Here is a tiny trained network, its code and every weight. The questions are about switching its units off for an input and a target symbol, where a switched-off unit gives its printed mean instead of its output.

import numpy as np


def w(rows, s, z=0):
    codes = np.array(rows[::2]) - 128.0
    scale = np.full(codes.shape[1], s)
    scale[-1] = z or s
    return codes * scale


def norm(h):
    return h / np.sqrt((h * h).mean(-1, keepdims=True) + 1e-5)


def f(y):
    return np.maximum(y, 0)


def softmax(a):
    e = np.exp(a - a.max(-1, keepdims=True))
    return e / e.sum(-1, keepdims=True)


def log_softmax(a):
    a = a - a.max(-1, keepdims=True)
    return a - np.log(np.exp(a).sum(-1, keepdims=True))


def net(x, mask):
    ids = ['ΓΘαβημ'.index(c) for c in x.split()]
    T = len(ids)
    res = E[ids] + P[:T]
    u = 0
    for l in range(2):
        q, k, v = (norm(res) @ M[l].T for M in (Q, K, V))
        z = softmax(np.where(np.tri(T) > 0, q @ k.T / 3**0.5, -1e9)) @ v
        res = res + np.where(mask[u], z, O[l][:, -1]) @ O[l][:, :-1]
        u += 1
        y = f(norm(res) @ A[l][:, :-1].T + A[l][:, -1])
        res = res + np.where(mask[u : u + 4], y, B[l][:, -1]) @ B[l][:, :-1]
        u += 4
    return log_softmax(norm(res)[-1] @ U[:, :-1].T + U[:, -1])


Q, K, V, O, A, B = {}, {}, {}, {}, {}, {}
E = w([
[168,164,99,96,157,224,68,220,62,185,84,159],'Γ',
[165,207,125,185,37,95,93,150,147,122,123,133],'Θ',
[131,125,169,112,34,182,94,137,198,144,161,137],'α',
[245,110,163,120,111,156,144,251,77,131,169,177],'β',
[223,159,49,187,160,112,143,158,175,171,103,168],'η',
[81,99,131,178,144,80,145,188,203,133,119,108],'μ',
],0.014)
P = w([
[156,153,142,106,213,97,35,177,145,76,159,79],'0',
[155,106,143,158,48,6,51,168,174,236,142,121],'1',
[56,144,124,145,166,193,94,34,171,144,203,146],'2',
[144,49,130,78,133,90,109,31,115,53,43,122],'3',
[83,114,191,148,73,52,159,171,195,199,113,211],'4',
[62,149,155,220,143,236,189,75,152,154,155,146],'5',
[152,54,124,136,116,132,185,69,121,83,28,133],'6',
],0.011)
Q[0] = w([
[100,179,167,117,131,58,136,171,190,205,156,109],'0.h1',
[142,166,192,147,20,142,75,255,191,123,131,172],'0.h1',
[181,87,117,176,132,156,141,89,223,71,64,156],'0.h1',
],0.0082)
K[0] = w([
[73,212,140,136,155,135,121,90,134,48,191,112],'0.h1',
[88,186,101,144,111,197,223,130,84,99,161,131],'0.h1',
[137,91,113,133,117,113,254,110,193,149,94,208],'0.h1',
],0.0081)
V[0] = w([
[157,189,140,151,39,185,134,102,63,108,121,101],'0.h1',
[108,153,97,116,131,134,43,92,169,53,121,3],'0.h1',
[84,122,156,159,115,69,169,57,184,87,164,102],'0.h1',
],0.0059)
O[0] = w([
[137,7,144,155,125,44,176,2,114,178,186,250,7],'0.h1',
[206,140,172,36,95,156,221,165,59,139,165,113,126],'0.h1',
[186,63,94,151,42,199,123,197,172,139,135,141,26],'0.h1',
],0.0074,0.0021)
A[0] = w([
[93,153,116,145,132,209,192,95,121,85,98,12,61],'0.n1',
[136,178,175,156,148,105,147,80,140,100,199,191,76],'0.n2',
[127,78,72,84,84,104,253,48,78,95,89,137,2],'0.n3',
[35,82,4,62,157,164,103,30,79,29,59,186,48],'0.n4',
],0.0061,0.0021)
B[0] = w([
[180,104,127,90,181,142,229,104,51,141,155,109,194],'0.n1',
[97,125,184,63,146,146,182,27,136,181,34,64,238],'0.n2',
[11,213,237,99,202,198,166,162,254,40,99,136,147],'0.n3',
[176,114,169,163,83,62,124,239,65,39,147,210,253],'0.n4',
],0.0096,0.0023)
Q[1] = w([
[90,109,131,145,177,195,123,41,82,33,84,159],'1.h1',
[3,195,162,99,166,151,138,100,135,254,210,131],'1.h1',
[99,113,49,121,149,130,100,39,118,144,195,11],'1.h1',
],0.0075)
K[1] = w([
[103,48,152,254,33,104,66,231,70,140,65,205],'1.h1',
[154,184,170,49,114,194,19,25,35,148,170,161],'1.h1',
[231,185,168,83,100,92,19,174,84,53,166,45],'1.h1',
],0.0073)
V[1] = w([
[51,75,145,64,193,112,185,164,145,79,173,52],'1.h1',
[148,126,25,99,180,183,111,165,159,178,112,216],'1.h1',
[254,160,108,109,173,101,175,59,117,79,97,150],'1.h1',
],0.007)
O[1] = w([
[124,173,35,161,94,167,206,73,122,193,165,117,48],'1.h1',
[145,89,139,99,137,156,37,185,126,151,133,77,195],'1.h1',
[122,78,135,134,168,84,117,184,245,134,156,133,253],'1.h1',
],0.011,0.0028)
A[1] = w([
[112,77,143,137,120,167,154,93,209,102,54,142,91],'1.n1',
[184,97,155,134,173,126,165,101,216,99,99,19,212],'1.n2',
[94,112,84,120,244,210,150,198,149,157,223,85,39],'1.n3',
[150,49,94,135,2,60,153,60,72,199,81,178,3],'1.n4',
],0.0073,0.0029)
B[1] = w([
[163,177,65,184,82,219,175,130,105,220,181,84,209],'1.n1',
[111,96,159,92,138,211,104,108,2,80,51,76,254],'1.n2',
[99,74,137,223,92,78,180,75,176,98,160,211,205],'1.n3',
[55,62,19,202,239,217,194,180,94,14,93,41,183],'1.n4',
],0.0098,0.0065)
U = w([
[60,179,70,168,192,104,128,103,241,132,170,202,189],'Γ',
[130,163,216,78,172,67,209,85,115,166,40,95,118],'Θ',
[188,216,149,93,19,169,163,136,137,145,121,220,238],'α',
[152,21,149,177,96,62,223,128,173,77,181,255,72],'β',
[169,92,135,124,141,140,43,191,151,73,174,77,179],'η',
[131,88,22,77,192,142,216,169,18,81,117,54,2],'μ',
],0.0081,0.0031)

Each question gives the input, a string of symbols that net reads in full, and the target symbol t.
The units are the heads (3 rows each of Q, K, V and O) and the neurons (one row each of A and B). Each row of codes is followed by its name. A weight is (code - 128) times the scale printed after its matrix; where a second scale follows, it is the last column's (O, A, B and U).
mask holds one flag per unit, layer by layer, with each layer's heads first. A switched-off unit (its flag False) gives its mean, the last column of its rows in O or B, instead of its output. The means were averaged over made-up inputs and are rounded, as every weight is.
A unit's drop is (log p(t) with every unit on - log p(t) with that unit switched off) / (log p(t) with every unit on - log p(t) with every unit switched off).
The circuit of an input: a set's keep is (log p(t) with only the set's units on - log p(t) with every unit switched off) / (log p(t) with every unit on - log p(t) with every unit switched off). Starting from all 10 units, units are removed one at a time, each time the one whose removal leaves the highest keep (on an exact tie, the one counted first), for as long as the keep stays at least 0.8.
circuit, biggest first: the units of the circuit, biggest drop first
top k neurons: the k neurons with the biggest drops, biggest first
top k neurons in layer l: the k neurons of layer l with the biggest drops, biggest first
drop when u is switched off: that unit's drop, to one decimal
input η η μ, target β: circuit, biggest first => (1.n3)
input Θ Θ α η β, target μ: top 3 neurons => (1.n4; 0.n4; 1.n3)
input α α Θ η α η, target α: top 2 neurons => (1.n4; 1.n1)
input η η Θ η α Γ Θ, target α: circuit, biggest first => (0.n3; 1.n1; 1.n4)
input α Γ Θ α, target α: top 3 neurons => (0.n3; 1.n1; 0.n2)
input β Γ α, target α: circuit, biggest first => (1.n4; 1.h1)
input Θ η Θ α β Θ β, target β: circuit, biggest first => (0.h1; 0.n4)
input α η α μ μ Γ, target η: top 4 neurons => (0.n2; 0.n4; 1.n1; 0.n3)
input β Θ Θ η β Θ α, target β: top 2 neurons => (0.n4; 0.n2)
input η η β, target Θ: top 2 neurons => (0.n2; 1.n4)
input η Γ Θ β, target β: top 3 neurons => (0.n4; 0.n2; 1.n2)
input η α η, target α: circuit, biggest first => (1.h1; 1.n4; 0.n2)
input Γ μ α η η α α, target η: circuit, biggest first => (1.h1; 0.h1)
input Θ α α α Γ η Γ, target η: circuit, biggest first => (1.h1)
input η Θ μ α, target μ: circuit, biggest first => (1.h1; 1.n4)
input α α μ β α Γ Θ, target α: top 4 neurons => (0.n3; 1.n1; 1.n4; 1.n3)
input Θ μ Θ Γ Θ, target β: top 2 neurons => (1.n2; 1.n4)
input Γ η Γ, target Γ: top 2 neurons => (1.n2; 1.n3)
input η α α α β, target μ: circuit, biggest first => (1.n4; 1.h1)
input β β Θ η μ β α, target μ: top neuron => (1.n4)
input Θ Θ Γ α Γ, target Θ: top 2 neurons => (0.n4; 1.n4)
input α Γ β η μ η, target β: top 4 neurons => (1.n3; 0.n1; 0.n2; 1.n4)
input α μ α Θ η, target μ: top 2 neurons => (1.n4; 0.n4)
input Γ Γ β Γ, target β: top 2 neurons => (0.n4; 1.n2)
input η α Γ Θ η, target Θ: top 2 neurons in layer 0 => (0.n2; 0.n4)
input η β μ β μ, target α: drop when 1.n4 is switched off => 0.1
input η Θ μ α η Γ Θ, target η: drop when 1.h1 is switched off => 0.3
input β η α Θ μ, target μ: drop when 1.n2 is switched off => 0.0
input Θ α μ Θ μ, target α: circuit, biggest first => (1.h1)
